After every row comes roughly how far along a hidden order it lies, from 0 to 10.
(in the rows, 100 means zero)
[118 106  71  94 135 101 107 134 122  93  81 103 122 116  97 109  93 122
  95] -> 3
[109  90  79 124  91  98  91 105 115 114  80 118 120 114 118 104  95  99
 103] -> 7
[122 118  75  72 169  77 142 140 118  68  66  95 129 121  92  99  72 114
  94] -> 2
[101  87  86 122 100  93  88 109 120  91  66 128 111 110 110 107 100 116
  99] -> 8
[117 118  74 102 129 106 103 130 120 104  84 106 134 120 102 110  95 121
  95] -> 4
[127 102  77 124 123  95 106  88 107 128  81 112 162 133 129 102  84  80
 105] -> 6
[119 101  61 108 109 121  91 126 120 129 101 101 134 117 107 111  99 112
  98] -> 3
[122 107  55  87 106 111 111 130 113 128 104  80 122 113 105 100  83  81
 102] -> 1
[110  98  60  95  87 108 101 135 117 114  95  91 101 106 103 102  90  98
 101] -> 2
[ 93  76  88 143  64 109  58 106 121 103  70 142  93 104 116 111 115 124
  99] -> 10
[107  93  63 109  92 116  86 122 119 118  92 105 105 107 103 108 102 112
  98] -> 4
[103  93  42 101  67 152  67 165 128 138 121  87  82  95  90 115 112 125
  95] -> 0
[ 99  91  82 111 117  98  91 135 125  68  58 129  96 109  95 111 104 145
  91] -> 7
[148 117  64 117 157 112 106  90 105 153 101 102 200 150 131 111  87  83
 102] -> 4
[110  98  59  98 106 122  92 145 122 116  93  97  96 106  95 109 102 123
  95] -> 2
[120 115  64  80 161 100 124 149 125  85  79  93 132 121  88 108  84 132
  91] -> 2
[ 86  66  86 148  34 102  59  86 117 114  67 138  84 101 122 103 112  98
 106] -> 10
[104 100  57  79  79 105 112 150 115 107 100  78  76  97  98  94  85  89
 100] -> 0
[ 90  92  68  65  55  76 126 154 115  65  77  72  36  79  87  82  75  78
 103] -> 0
[104  92  47 108  74  99  97 119 111 116  86 101  88 104 112  98  89  83
 103] -> 4
[110  90  61 105  79 114  94 129 117 123  99  97 104 105 111 102  93  94
 102] -> 3
[103  89  70 124  86 128  72 131 127 118  91 119 112 107 101 118 114 138
  93] -> 6
[ 87  77  70 121  31 119  68 135 123 102  91 112  63  89 102 105 111 114
  99] -> 5
[108  91  67 119  67 110  86 114 111 129  94 104 108 110 118 102  97  85
 104] -> 5
[ 86  85  62  86  62 112  93 162 127  84  86  95  41  82  82 102 101 123
  96] -> 2
[111  94  45 114  61 147  72 131 113 169 127  85 112 108 114 108 107  86
 105] -> 1

Part 2:
[104 100  63 119  58  85  98  84  89 106  96  81 121  83 104  92  88  53
 132  90 119  83 125  73  93 125  85  95  77 100  75  31 108 108] -> 2
[149 101  53 100 112  99  95  95  73 101 101  86  96  83  78  95  92 102
 142 103 108  91  91  71  93 109  72 111 100 103  90  56 109 103] -> 3
[142 102  57 100 105 100  98  93  73 101 103  91  96  84  84  94 101  98
 137  99 102  88  83  68  95 108  79 111 101 104  91  59 108 107] -> 8
[139 103  50  99 106  96  94  94  75 102  99  84  95  83  82  95  87  73
 137 101 109  89  97  73  95 108  69 110  98 102  88  57 106 105] -> 0
[139 102  56 105  96  98  98  92  73 102 102  99 102  87  87  94 103 125
 140  97 110  87  89  72  94 111  83 107  97 104  88  49 111 107] -> 9
[148 103  51  97 112 102  98  94  71 100 104  93  95  83  82  95 116  88
 147  99 109  89  76  68  95 106  78 113 104 105  92  59 110 107] -> 10
[140 103  56 101 100  97  98  92  80 102 103  91  98  81  86  94  87  46
 140  96 110  89  84  67  97 108  80 109  98 104  88  61 108 106] -> 4
[159 100  50  92 141 106  94 100  61  98 103  86  85  83  76  97  82 110
 147 111 105  92  83  68  92 104  62 119 109 103  97  57 110 100] -> 5
[143 102  56 100 107 100  98  92  73 101 103  92  97  83  83  95 107 104
 143  99 109  88  82  67  94 108  78 110 100 104  90  55 110 105] -> 9
[139 104  56 100 100  99  99  92  78 102 104  94  96  82  86  93 101 198
 139  96 109  87  74  68  98 106  82 111 102 105  90  64 108 108] -> 7
[138 102  51 104  99  97  97  91  75 102 102  89 102  83  88  94  93  79
 139  97 111  88  92  68  94 112  80 107  96 103  86  54 110 105] -> 6
[136 106  57  99  94  99 101  91  85 102 106  98  94  83  89  93 111   7
 136  92 107  85  70  69 100 105  90 111 101 107  88  69 108 111] -> 7
[129 103  59 105  89  95  98  89  82 103 101  90 101  82  89  93 125  86
 136  94 111  87  94  70  96 112  81 107  94 103  84  58 108 108] -> 2
[141 103  56  99  96  99  98  92  77 102 104  93  96  83  86  94  82  11
 136  97 111  89  80  68  96 105  80 110 101 105  90  63 108 107] -> 6
[134 105  58 101  90  98 102  85  86 102 106  98  99  81  91  92  74 124
 142  90 110  86  71  68  99 107  93 110  99 106  88  66 108 112] -> 10
[137 106  61  97 102 100 101  92  83 102 106  99  93  81  87  93 103 111
 139  93 107  88  63  69 100 102  89 112 103 107  90  80 107 110] -> 8
[128 103  57 102  99  95  96  92  77 102 101  86  99  82  87  93 110 200
 135  99 110  90  96  70  96 112  74 108  96 103  88  59 106 105] -> 1
[144 102  60 104  95  97 101  91  83 102 105  93 102  81  89  93 104  37
 138  91 110  85  80  66  97 107  89 106  97 106  87  57 109 110] -> 10
[141 102  59 102 105  98  97  93  75 101 102  89  99  84  83  94  88  41
 140  99 109  88  88  69  95 109  76 110  99 104  89  66 109 106] -> 5
